Below are the code and all the weights of a small trained network. Each question names an input and a class and asks about switching units off, where a switched-off unit gives its printed mean instead of its output.

import numpy as np


def w(rows, s, z=0):
    codes = np.array(rows[::2]) - 128.0
    scale = np.full(codes.shape[1], s)
    scale[-1] = z or s
    return codes * scale


def f(y):
    return np.maximum(y, 0)


def log_softmax(a):
    a = a - a.max(-1, keepdims=True)
    return a - np.log(np.exp(a).sum(-1, keepdims=True))


def net(x, mask):
    res = np.array(x, float).reshape(1, 5) / 4 @ E
    y = f(res @ A[0][:, :-1].T + A[0][:, -1])
    res = res + np.where(mask, y, B[0][:, -1]) @ B[0][:, :-1]
    return log_softmax(res[-1] @ U[:, :-1].T + U[:, -1])


A, B = {}, {}
E = w([
[146,138,246,186,151],'x0',
[41,49,95,79,235],'x1',
[105,229,78,178,2],'x2',
[85,143,152,125,28],'x3',
[13,88,103,219,150],'x4',
],0.007)
A[0] = w([
[111,190,103,68,162,217],'neuron 0',
[153,115,154,25,78,82],'neuron 1',
[143,88,92,149,169,221],'neuron 2',
[92,78,9,199,80,251],'neuron 3',
[159,175,138,33,113,52],'neuron 4',
[137,198,148,174,94,107],'neuron 5',
[132,100,212,79,148,145],'neuron 6',
[145,176,171,71,188,245],'neuron 7',
[205,153,123,85,109,141],'neuron 8',
[136,57,84,150,202,160],'neuron 9',
[83,16,182,167,67,254],'neuron 10',
[130,201,161,190,95,121],'neuron 11',
[115,146,53,107,98,94],'neuron 12',
[18,73,148,108,132,208],'neuron 13',
[129,31,150,156,30,247],'neuron 14',
[132,95,103,72,141,39],'neuron 15',
[118,95,249,128,152,120],'neuron 16',
[168,75,91,147,159,237],'neuron 17',
[111,158,87,105,112,126],'neuron 18',
[78,148,175,188,74,156],'neuron 19',
[124,114,177,116,155,62],'neuron 20',
],0.013,0.0064)
B[0] = w([
[39,205,199,111,138,189],'neuron 0',
[121,218,24,58,80,178],'neuron 1',
[96,199,147,61,108,193],'neuron 2',
[54,241,135,41,104,252],'neuron 3',
[62,202,36,44,67,176],'neuron 4',
[128,205,113,1,82,205],'neuron 5',
[83,216,113,91,203,186],'neuron 6',
[96,248,142,57,144,217],'neuron 7',
[131,238,79,41,89,206],'neuron 8',
[106,251,86,57,55,202],'neuron 9',
[93,248,46,9,139,206],'neuron 10',
[143,213,51,25,65,215],'neuron 11',
[13,192,141,57,176,176],'neuron 12',
[147,232,82,23,141,200],'neuron 13',
[70,228,76,23,117,207],'neuron 14',
[147,188,69,57,55,150],'neuron 15',
[25,205,123,95,216,188],'neuron 16',
[73,225,90,74,124,200],'neuron 17',
[81,172,180,124,218,166],'neuron 18',
[107,218,47,23,145,212],'neuron 19',
[55,203,148,85,188,147],'neuron 20',
],0.0082,0.012)
U = w([
[138,186,112,82,65,228],'0',
[79,180,167,92,173,114],'1',
[189,53,189,179,110,1],'2',
[195,69,251,209,163,1],'3',
],0.012,0.0064)

Each question gives the input, the list of numbers given to net, and the class t.
The units are the neurons (one row each of A and B). Each row of codes is followed by its name. A weight is (code - 128) times the scale printed after its matrix; where a second scale follows, it is the last column's (A, B and U).
mask holds one flag per neuron, in row order. A switched-off neuron (its flag False) gives its mean, the last column of its row in B, instead of its output. The means were averaged over made-up inputs and are rounded, as every weight is.
A unit's drop is (log p(t) with every unit on - log p(t) with that unit switched off) / (log p(t) with every unit on - log p(t) with every unit switched off).
The circuit of an input: a set's keep is (log p(t) with only the set's units on - log p(t) with every unit switched off) / (log p(t) with every unit on - log p(t) with every unit switched off). Starting from the 12 units with the biggest drops (on a tie, the unit counted first), units are removed one at a time, each time the one whose removal leaves the highest keep (on an exact tie, the one counted first), for as long as the keep stays at least 0.8.
circuit, biggest first: the units of the circuit, biggest drop first
top k neurons: the k neurons with the biggest drops, biggest first
drop when u is switched off: that unit's drop, to one decimal
input [-5,8,-4,-8,7], class 0: top neuron -> [neuron 9]
input [2,6,7,1,-1], class 1: circuit, biggest first -> [neuron 9; neuron 8; neuron 1]
input [-1,8,7,-7,-5], class 1: circuit, biggest first -> [neuron 0; neuron 11]
input [-7,2,-1,5,4], class 1: circuit, biggest first -> [neuron 11; neuron 12]
input [2,-6,-7,-4,-5], class 1: top 3 neurons -> [neuron 16; neuron 6; neuron 11]
input [8,-6,-5,-1,-4], class 1: top 2 neurons -> [neuron 16; neuron 6]
input [3,7,1,-4,-6], class 1: drop when neuron 11 is switched off -> 0.2
input [-5,2,8,-4,-2], class 1: drop when neuron 12 is switched off -> 0.1
input [8,5,6,-7,-2], class 1: drop when neuron 8 is switched off -> 0.1
input [-3,7,-1,-5,5], class 0: drop when neuron 9 is switched off -> 0.7
